Below is a small trained network, with its code and all its weights. Each question gives an input and a class and asks what happens when units are switched off, that is, made to give their printed mean instead of their output.

import numpy as np


def w(rows, s, z=0):
    codes = np.array(rows[::2]) - 128.0
    scale = np.full(codes.shape[1], s)
    scale[-1] = z or s
    return codes * scale


def f(y):
    return np.maximum(y, 0)


def log_softmax(a):
    a = a - a.max(-1, keepdims=True)
    return a - np.log(np.exp(a).sum(-1, keepdims=True))


def net(x, mask):
    res = np.array(x, float).reshape(1, 8) / 4 @ E
    y = f(res @ A[0][:, :-1].T + A[0][:, -1])
    res = res + np.where(mask, y, B[0][:, -1]) @ B[0][:, :-1]
    return log_softmax(res[-1] @ U[:, :-1].T + U[:, -1])


A, B = {}, {}
E = w([
[175,109,183,138,163,192,176,128,165,218],'x0',
[84,144,94,174,197,77,26,162,83,204],'x1',
[95,197,59,128,72,130,204,44,142,110],'x2',
[219,142,154,134,177,164,43,179,133,77],'x3',
[156,126,199,164,94,59,179,75,66,181],'x4',
[142,132,109,178,172,102,242,176,189,204],'x5',
[56,46,102,118,74,56,171,176,177,121],'x6',
[150,17,108,2,139,143,67,91,118,177],'x7',
],0.009)
A[0] = w([
[108,131,107,107,72,165,199,79,255,156,253],'neuron 0',
[122,204,164,172,158,109,124,93,66,138,177],'neuron 1',
[156,135,165,128,152,150,46,185,162,94,158],'neuron 2',
[127,94,92,84,130,159,71,145,131,109,196],'neuron 3',
[99,57,95,63,50,164,118,94,105,87,194],'neuron 4',
[74,154,175,183,92,109,170,135,119,159,204],'neuron 5',
[130,133,115,103,135,148,87,141,114,252,200],'neuron 6',
[168,139,130,200,144,101,81,156,63,69,201],'neuron 7',
[189,171,103,123,134,164,158,124,133,122,187],'neuron 8',
],0.0099,0.0046)
B[0] = w([
[111,104,145,207,95,167,166,112,95,60,250],'neuron 0',
[86,152,136,68,112,175,124,111,117,162,210],'neuron 1',
[149,169,77,158,155,87,94,138,174,145,220],'neuron 2',
[93,168,152,163,175,73,63,133,142,83,199],'neuron 3',
[147,169,154,117,83,40,111,112,76,92,214],'neuron 4',
[78,117,136,143,62,154,181,176,107,172,215],'neuron 5',
[98,2,166,117,215,167,98,116,128,99,205],'neuron 6',
[148,163,73,52,91,162,102,186,186,180,216],'neuron 7',
[201,160,142,130,172,201,150,86,118,125,190],'neuron 8',
],0.012,0.014)
U = w([
[161,146,158,55,103,37,37,64,65,63,174],'0',
[132,138,131,35,69,207,130,185,126,236,2],'1',
[174,136,22,120,174,142,48,188,247,176,107],'2',
[136,8,160,112,249,180,28,112,136,231,206],'3',
[41,35,112,182,118,67,255,176,146,163,139],'4',
[201,131,165,154,137,221,187,50,154,109,171],'5',
],0.0082,0.001)

Each question gives the input, the list of numbers given to net, and the class t.
The units are the neurons (one row each of A and B). Each row of codes is followed by its name. A weight is (code - 128) times the scale printed after its matrix; where a second scale follows, it is the last column's (A, B and U).
mask holds one flag per neuron, in row order. A switched-off neuron (its flag False) gives its mean, the last column of its row in B, instead of its output. The means were averaged over made-up inputs and are rounded, as every weight is.
A unit's drop is (log p(t) with every unit on - log p(t) with that unit switched off) / (log p(t) with every unit on - log p(t) with every unit switched off).
The circuit of an input: a set's keep is (log p(t) with only the set's units on - log p(t) with every unit switched off) / (log p(t) with every unit on - log p(t) with every unit switched off). Starting from all 9 units, units are removed one at a time, each time the one whose removal leaves the highest keep (on an exact tie, the one counted first), for as long as the keep stays at least 0.8.
units of the circuit, in order: the units of the circuit, biggest drop first
top k neurons: the k neurons with the biggest drops, biggest first
drop of u: that unit's drop, to one decimal
input [2,-3,4,-5,-2,-6,8,3], class 0: top neuron : [neuron 4]
input [4,3,-4,4,-1,7,5,-1], class 3: top 3 neurons : [neuron 6; neuron 0; neuron 7]
input [8,0,4,-7,-3,-1,-1,5], class 5: top 2 neurons : [neuron 0; neuron 5]
input [7,-7,-2,0,-3,7,6,6], class 5: top 2 neurons : [neuron 5; neuron 0]
input [-5,-8,2,8,6,-2,-5,-1], class 1: top 2 neurons : [neuron 7; neuron 0]
input [3,-5,4,7,-8,-7,-3,1], class 0: top 2 neurons : [neuron 4; neuron 3]
input [-5,-1,-2,-7,-1,5,-2,7], class 0: top 2 neurons : [neuron 4; neuron 5]
input [3,4,-6,8,6,3,6,-5], class 2: top 2 neurons : [neuron 2; neuron 7]
input [-4,-6,5,-8,-6,7,-3,-6], class 5: top 2 neurons : [neuron 8; neuron 0]
input [-5,8,-1,-4,-4,1,3,1], class 3: top 2 neurons : [neuron 6; neuron 2]
input [1,-3,-6,4,2,-5,2,1], class 2: top 3 neurons : [neuron 2; neuron 7; neuron 0]
input [1,-7,-2,-2,5,1,3,7], class 0: top 2 neurons : [neuron 4; neuron 5]
input [1,8,6,2,5,3,-4,-7], class 1: drop of neuron 0 : 0.0
input [2,6,-2,-4,5,7,5,7], class 3: drop of neuron 6 : 3.4
input [1,-3,8,-5,-6,0,-2,8], class 0: drop of neuron 4 : 1.7
input [-1,8,5,-2,-2,8,-4,-8], class 1: units of the circuit, in order : [neuron 1]
input [3,-5,-6,-2,-2,-1,5,3], class 0: drop of neuron 4 : 0.2
